Below is a small trained network, with its code and all its weights. Each question gives an input and a target symbol and asks what happens when units are switched off, that is, made to give their printed mean instead of their output.

import numpy as np


def w(rows, s, z=0):
    codes = np.array(rows[::2]) - 128.0
    scale = np.full(codes.shape[1], s)
    scale[-1] = z or s
    return codes * scale


def norm(h):
    return h / np.sqrt((h * h).mean(-1, keepdims=True) + 1e-5)


def f(y):
    return y / 2 * (1 + np.tanh(0.7978845608 * (y + 0.044715 * y**3)))


def softmax(a):
    e = np.exp(a - a.max(-1, keepdims=True))
    return e / e.sum(-1, keepdims=True)


def log_softmax(a):
    a = a - a.max(-1, keepdims=True)
    return a - np.log(np.exp(a).sum(-1, keepdims=True))


def net(x, mask):
    ids = ['αβγδεζηθμξπστφψω'.index(c) for c in x.split()]
    T = len(ids)
    res = E[ids] + P[:T]
    r = norm(res)
    for j in range(2):
        rows = slice(4 * j, 4 * j + 4)
        q, k, v = (r @ M[0][rows].T for M in (Q, K, V))
        z = softmax(np.where(np.tri(T) > 0, q @ k.T / 4**0.5, -1e9)) @ v
        o = O[0][rows]
        res = res + np.where(mask[j], z, o[:, -1]) @ o[:, :-1]
    y = f(norm(res) @ A[0][:, :-1].T + A[0][:, -1])
    res = res + np.where(mask[2:6], y, B[0][:, -1]) @ B[0][:, :-1]
    return log_softmax(norm(res)[-1] @ U[:, :-1].T + U[:, -1])


Q, K, V, O, A, B = {}, {}, {}, {}, {}, {}
E = w([
[33,254,49],'α',
[155,158,143],'β',
[209,117,108],'γ',
[196,113,121],'δ',
[138,113,100],'ε',
[160,97,92],'ζ',
[101,147,131],'η',
[134,115,98],'θ',
[139,166,149],'μ',
[106,132,119],'ξ',
[201,111,118],'π',
[108,159,138],'σ',
[132,164,152],'τ',
[190,103,126],'φ',
[173,163,152],'ψ',
[203,127,129],'ω',
],0.0034)
P = w([
[120,127,131],'0',
[132,151,2],'1',
[115,101,237],'2',
[133,168,31],'3',
[109,93,195],'4',
[129,157,90],'5',
[108,104,150],'6',
[183,151,141],'7',
],0.0088)
Q[0] = w([
[169,163,118],'head 0',
[76,66,251],'head 0',
[131,164,126],'head 0',
[141,194,131],'head 0',
[153,73,125],'head 1',
[95,74,236],'head 1',
[139,145,159],'head 1',
[158,9,113],'head 1',
],0.016)
K[0] = w([
[100,96,129],'head 0',
[158,217,41],'head 0',
[130,100,124],'head 0',
[127,79,114],'head 0',
[187,126,90],'head 1',
[139,233,56],'head 1',
[101,128,104],'head 1',
[255,137,70],'head 1',
],0.018)
V[0] = w([
[104,101,140],'head 0',
[76,42,70],'head 0',
[11,218,162],'head 0',
[195,93,133],'head 0',
[69,160,149],'head 1',
[186,84,98],'head 1',
[41,166,154],'head 1',
[52,103,107],'head 1',
],0.011)
O[0] = w([
[174,86,105,107],'head 0',
[52,181,23,190],'head 0',
[248,254,135,5],'head 0',
[108,24,145,165],'head 0',
[50,124,157,120],'head 1',
[217,144,96,139],'head 1',
[20,133,172,117],'head 1',
[106,200,153,134],'head 1',
],0.0088,0.00033)
A[0] = w([
[127,114,196,192],'neuron 0',
[153,182,31,226],'neuron 1',
[135,254,152,3],'neuron 2',
[165,67,43,79],'neuron 3',
],0.0076,0.0041)
B[0] = w([
[199,163,172,192],'neuron 0',
[158,204,2,253],'neuron 1',
[15,110,244,192],'neuron 2',
[43,94,175,183],'neuron 3',
],0.0099,0.0034)
U = w([
[88,167,165,30],'α',
[220,143,197,63],'β',
[129,55,120,113],'γ',
[104,63,124,153],'δ',
[75,172,28,92],'ε',
[11,101,22,136],'ζ',
[79,215,144,58],'η',
[91,201,28,143],'θ',
[179,195,205,137],'μ',
[15,210,118,253],'ξ',
[109,67,115,170],'π',
[104,220,177,165],'σ',
[146,186,213,89],'τ',
[76,56,126,135],'φ',
[254,81,226,109],'ψ',
[164,59,137,125],'ω',
],0.0086,0.0025)

Each question gives the input, a string of symbols that net reads in full, and the target symbol t.
The units are the heads (4 rows each of Q, K, V and O) and the neurons (one row each of A and B). Each row of codes is followed by its name. A weight is (code - 128) times the scale printed after its matrix; where a second scale follows, it is the last column's (O, A, B and U).
mask holds one flag per unit, heads first, then neurons. A switched-off unit (its flag False) gives its mean, the last column of its rows in O or B, instead of its output. The means were averaged over made-up inputs and are rounded, as every weight is.
A unit's drop is (log p(t) with every unit on - log p(t) with that unit switched off) / (log p(t) with every unit on - log p(t) with every unit switched off).
The circuit of an input: a set's keep is (log p(t) with only the set's units on - log p(t) with every unit switched off) / (log p(t) with every unit on - log p(t) with every unit switched off). Starting from all 6 units, units are removed one at a time, each time the one whose removal leaves the highest keep (on an exact tie, the one counted first), for as long as the keep stays at least 0.8.
circuit, biggest first: the units of the circuit, biggest drop first
top k neurons: the k neurons with the biggest drops, biggest first
which heads matter: for each layer, one digit per head in row order, 1 if its drop is at least 0.15 and else 0, layers parted by /
drop of u: that unit's drop, to one decimal
input ψ ψ ζ γ, target ζ: which heads matter => 11
input ε ψ σ, target ψ: circuit, biggest first => head 1
input ξ σ μ ω ζ ξ, target ζ: which heads matter => 10
input η ε τ μ ζ ψ γ, target ψ: which heads matter => 10
input ψ ψ θ, target ψ: which heads matter => 01
input ζ β π ψ ε, target ψ: which heads matter => 01
input ψ σ φ π τ ψ η, target ψ: circuit, biggest first => head 0; head 1
input ψ δ δ φ ξ ζ μ, target ζ: which heads matter => 11
input ξ μ γ π β ψ θ, target ψ: which heads matter => 10
input σ ψ θ ψ τ, target ψ: which heads matter => 01
input ζ η σ θ θ ψ ω, target ψ: which heads matter => 10
input ζ φ ζ ζ π, target ζ: which heads matter => 11
input ψ ξ θ ψ ζ, target ψ: top 2 neurons => neuron 1; neuron 2
input ψ θ γ θ ζ γ, target ζ: circuit, biggest first => head 0
input σ τ μ φ τ ε ψ ζ, target ψ: which heads matter => 01
input μ β ζ τ, target ζ: circuit, biggest first => head 0; head 1; neuron 3; neuron 2
input σ ξ ψ μ, target ψ: drop of head 0 => 1.1
input μ ψ φ π ζ δ, target ζ: drop of neuron 3 => 0.1
input π φ σ ζ ζ, target ζ: drop of neuron 3 => 0.2
input τ ψ ψ γ, target ψ: circuit, biggest first => head 0
input δ ω φ ξ ε ψ σ, target ψ: circuit, biggest first => head 0; head 1
